Small tables with named rows and columns. After each table, cells are looked up by row and column.

fotomo:
|  | fem | bul | seromed |
|---|---|---|---|
| zepu | -2.91 | 1.46 | 6.45 |
| zukobiz | 1.81 | 0.05 | -5.43 |
| voba | 0.21 | -0.37 | 2.55 |
| keba | -2.54 | -9.25 | 1.20 |
| mit | -2.37 | 6.62 | 3.31 |

What is the fem of keba in fotomo? -2.54
What is the bul of keba in fotomo? -9.25
What is the bul of zepu in fotomo? 1.46
What is the bul of voba in fotomo? -0.37
What is the fem of zukobiz in fotomo? 1.81
What is the fem of mit in fotomo? -2.37
What is the seromed of keba in fotomo? 1.20
What is the seromed of mit in fotomo? 3.31
What is the bul of zukobiz in fotomo? 0.05
What is the fem of voba in fotomo? 0.21
Which row has the largest fem? zukobiz

zis =
|  | saf | donuka | tamak | filu | veb | podu | fasusin |
|---|---|---|---|---|---|---|---|
| kirada | 2.5 | -3.2 | 0.5 | -2.9 | -4.3 | -8.3 | -3.5 |
| bop | -2.8 | -0.8 | -3.8 | -0.8 | 5.7 | -0.3 | -1.4 |
| kigenis | -3.2 | 1.6 | -2.3 | -2.7 | 6.6 | -0.7 | -5.0 |
| teba | -2.3 | 3.0 | 0.5 | -5.3 | 2.7 | -3.3 | -9.1 |
| teluzik | -2.9 | 0.0 | -3.4 | -1.4 | 6.2 | -0.4 | -2.5 |
| mibudil | -2.6 | -5.9 | -4.2 | 1.4 | -6.6 | 1.1 | 4.9 |
| vabito | -2.8 | -0.4 | -3.6 | -1.1 | 5.9 | -0.3 | -1.9 |
| tesupiv | 1.4 | -1.5 | 0.7 | -3.8 | -3.0 | -7.2 | -5.2 |
| suvorir | -2.7 | -1.1 | -4.0 | -0.6 | 5.4 | -0.3 | -0.9 |

What is the saf of bop in zis?
-2.8
What is the podu of mibudil in zis?
1.1
What is the filu of teluzik in zis?
-1.4
What is the filu of teba in zis?
-5.3
What is the tamak of bop in zis?
-3.8
What is the donuka of tesupiv in zis?
-1.5
What is the fasusin of suvorir in zis?
-0.9
What is the saf of teluzik in zis?
-2.9
What is the fasusin of teba in zis?
-9.1
What is the saf of kigenis in zis?
-3.2
What is the donuka of suvorir in zis?
-1.1
What is the filu of kigenis in zis?
-2.7
What is the donuka of kirada in zis?
-3.2
Which row has the largest filu? mibudil

zedivos =
         fodeki    zita   zanep     pov     dag    kabi    lona     vav     tis
gof       0.081  -0.112   0.080  -0.271  -0.096   0.416   0.435  -0.121   0.049
delokub   0.070  -0.030   0.070   0.031   0.064   0.143   0.136   0.049   0.118
favepup   0.258   0.066   0.265  -0.135   0.057   0.465   0.490   0.041  -0.055
kag       0.585  -0.062   0.608   0.068   0.362   0.247   0.253   0.165  -0.170
gazad    -0.488  -0.104  -0.514  -0.013  -0.253   0.053   0.043  -0.140   0.498
tisiv     0.300   0.456   0.317   0.304   0.294   0.242   0.239   0.392  -0.062
sotanod   0.230  -0.096   0.236  -0.097   0.083   0.271   0.277   0.004  -0.003
koga     -0.427   0.099  -0.449   0.059  -0.199   0.086   0.077  -0.021   0.418
fav       0.315  -0.259   0.323  -0.122   0.131   0.212   0.216  -0.054  -0.017
bupon    -0.137   0.124  -0.145   0.266   0.070  -0.003  -0.020   0.148   0.300
pez       0.145   0.292   0.150   0.365   0.260   0.065   0.052   0.321   0.106
lefevog   0.482   0.148   0.502   0.208   0.365   0.217   0.220   0.274  -0.113
tedomud   0.832   0.333   0.868   0.140   0.496   0.466   0.485   0.404  -0.416
lurabu    0.109  -0.032   0.109   0.109   0.125   0.153   0.155   0.068   0.155

What is the kabi of koga in zedivos? 0.086
What is the zita of bupon in zedivos? 0.124
What is the fodeki of tedomud in zedivos? 0.832
What is the pov of pez in zedivos? 0.365
What is the zanep of favepup in zedivos? 0.265
What is the vav of gof in zedivos? -0.121
What is the lona of tedomud in zedivos? 0.485
What is the pov of tedomud in zedivos? 0.140
What is the dag of gof in zedivos? -0.096
What is the zanep of lurabu in zedivos? 0.109
What is the lona of favepup in zedivos? 0.490
What is the zanep of sotanod in zedivos? 0.236

